Below is a small trained network, with its code and all its weights. Each question gives an input and a class and asks what happens when units are switched off, that is, made to give their printed mean instead of their output.

import numpy as np


def w(rows, s, z=0):
    codes = np.array(rows[::2]) - 128.0
    scale = np.full(codes.shape[1], s)
    scale[-1] = z or s
    return codes * scale


def norm(h):
    return h / np.sqrt((h * h).mean(-1, keepdims=True) + 1e-5)


def f(y):
    return y / 2 * (1 + np.tanh(0.7978845608 * (y + 0.044715 * y**3)))


def log_softmax(a):
    a = a - a.max(-1, keepdims=True)
    return a - np.log(np.exp(a).sum(-1, keepdims=True))


def net(x, mask):
    res = np.array(x, float).reshape(1, 3) / 4 @ E
    u = 0
    for l in range(3):
        y = f(norm(res) @ A[l][:, :-1].T + A[l][:, -1])
        res = res + np.where(mask[u : u + 9], y, B[l][:, -1]) @ B[l][:, :-1]
        u += 9
    return log_softmax(norm(res)[-1] @ U[:, :-1].T + U[:, -1])


A, B = {}, {}
E = w([
[171,116,94,111,66,172,127],'x0',
[132,99,123,254,183,165,103],'x1',
[130,114,58,154,78,102,193],'x2',
],0.008)
A[0] = w([
[104,135,66,156,118,97,174,37],'0.n1',
[162,86,128,167,132,158,112,117],'0.n2',
[194,114,62,181,139,246,116,3],'0.n3',
[111,88,90,141,141,78,112,122],'0.n4',
[80,117,163,136,161,161,89,76],'0.n5',
[183,96,103,134,118,163,184,23],'0.n6',
[149,81,114,163,149,190,123,130],'0.n7',
[159,141,158,103,154,162,102,32],'0.n8',
[104,106,121,140,192,96,180,107],'0.n9',
],0.012,0.0049)
B[0] = w([
[138,171,156,193,171,180,45,209],'0.n1',
[103,53,139,196,64,95,68,203],'0.n2',
[254,35,131,109,136,55,134,255],'0.n3',
[134,200,179,162,124,110,130,165],'0.n4',
[68,98,131,76,161,164,114,196],'0.n5',
[64,152,88,151,174,136,80,173],'0.n6',
[132,128,123,212,60,97,72,230],'0.n7',
[191,113,191,165,201,90,110,155],'0.n8',
[127,223,159,130,68,72,166,196],'0.n9',
],0.0081,0.0054)
A[1] = w([
[12,125,62,175,85,93,106,251],'1.n1',
[72,179,247,134,212,99,85,205],'1.n2',
[174,124,78,85,102,70,169,218],'1.n3',
[162,125,158,181,109,203,109,165],'1.n4',
[204,125,83,139,92,239,103,82],'1.n5',
[124,123,116,141,175,1,152,1],'1.n6',
[81,172,137,28,205,105,124,121],'1.n7',
[160,125,175,129,222,90,154,56],'1.n8',
[94,44,173,196,148,171,107,117],'1.n9',
],0.0098,0.0033)
B[1] = w([
[91,255,137,180,130,173,152,196],'1.n1',
[160,159,93,126,103,229,198,254],'1.n2',
[35,154,140,130,154,91,120,186],'1.n3',
[109,215,108,110,169,47,95,170],'1.n4',
[148,145,181,174,217,124,164,159],'1.n5',
[175,152,220,140,159,129,180,140],'1.n6',
[165,14,197,99,105,142,113,196],'1.n7',
[167,120,145,67,101,143,136,145],'1.n8',
[50,161,75,112,106,59,85,192],'1.n9',
],0.0093,0.0092)
A[2] = w([
[214,121,81,173,118,74,79,81],'2.n1',
[187,124,121,199,105,110,139,66],'2.n2',
[180,121,177,97,150,80,154,251],'2.n3',
[88,125,10,173,127,92,137,22],'2.n4',
[146,82,193,128,79,86,152,57],'2.n5',
[164,97,142,77,133,156,91,94],'2.n6',
[85,125,158,105,171,71,105,175],'2.n7',
[148,134,131,102,122,122,72,22],'2.n8',
[143,100,154,172,97,93,112,56],'2.n9',
],0.013,0.0021)
B[2] = w([
[125,114,141,44,243,63,13,255],'2.n1',
[91,67,121,49,163,101,16,206],'2.n2',
[113,171,25,254,142,108,106,188],'2.n3',
[176,150,181,130,199,165,129,217],'2.n4',
[73,180,101,34,178,112,74,181],'2.n5',
[176,127,167,207,183,143,96,185],'2.n6',
[156,45,91,169,77,109,136,178],'2.n7',
[143,158,180,106,207,58,149,134],'2.n8',
[114,82,160,14,216,116,75,182],'2.n9',
],0.009,0.0066)
U = w([
[92,252,109,177,121,143,162,192],'0',
[66,85,84,67,22,64,143,99],'1',
[189,61,52,196,112,82,183,2],'2',
[223,74,163,89,136,219,154,133],'3',
[130,97,111,100,185,34,19,141],'4',
],0.016,0.0069)

Each question gives the input, the list of numbers given to net, and the class t.
The units are the neurons (one row each of A and B). Each row of codes is followed by its name. A weight is (code - 128) times the scale printed after its matrix; where a second scale follows, it is the last column's (A, B and U).
mask holds one flag per neuron, layer by layer. A switched-off neuron (its flag False) gives its mean, the last column of its row in B, instead of its output. The means were averaged over made-up inputs and are rounded, as every weight is.
A unit's drop is (log p(t) with every unit on - log p(t) with that unit switched off) / (log p(t) with every unit on - log p(t) with every unit switched off).
The circuit of an input: a set's keep is (log p(t) with only the set's units on - log p(t) with every unit switched off) / (log p(t) with every unit on - log p(t) with every unit switched off). Starting from the 12 units with the biggest drops (on a tie, the unit counted first), units are removed one at a time, each time the one whose removal leaves the highest keep (on an exact tie, the one counted first), for as long as the keep stays at least 0.8.
circuit, biggest first: the units of the circuit, biggest drop first
unit that matters most: the unit with the biggest drop
top k neurons: the k neurons with the biggest drops, biggest first
k most important neurons of layer l: the k neurons of layer l with the biggest drops, biggest first
input [7,-6,-8], class 3: circuit, biggest first -> 2.n1; 1.n9
input [4,-7,-1], class 1: top neuron -> 0.n1
input [5,-5,0], class 1: circuit, biggest first -> 0.n1; 2.n1
input [3,-3,0], class 1: top 2 neurons -> 1.n3; 0.n1
input [2,1,-8], class 3: 2 most important neurons of layer 0 -> 0.n5; 0.n8
input [7,-5,0], class 1: top 4 neurons -> 1.n3; 0.n1; 0.n7; 1.n2
input [-5,-8,7], class 1: 2 most important neurons of layer 1 -> 1.n2; 1.n3
input [7,-7,2], class 1: top 2 neurons -> 0.n7; 1.n2
input [-1,-8,8], class 1: top 3 neurons -> 0.n7; 0.n2; 1.n2
input [-8,-3,-1], class 0: 3 most important neurons of layer 0 -> 0.n9; 0.n1; 0.n8
input [6,-2,2], class 0: top 3 neurons -> 0.n6; 1.n7; 0.n3
input [-7,4,-8], class 3: top 3 neurons -> 1.n2; 1.n7; 0.n5
input [8,-6,0], class 1: top 2 neurons -> 1.n3; 0.n1
input [2,-6,3], class 1: unit that matters most -> 0.n7
input [4,-6,4], class 1: 2 most important neurons of layer 0 -> 0.n7; 0.n2
input [6,-2,-2], class 2: top 2 neurons -> 1.n2; 2.n7
input [-2,-8,2], class 1: top 2 neurons -> 1.n3; 2.n1
input [-7,2,-3], class 3: 2 most important neurons of layer 1 -> 1.n2; 1.n7
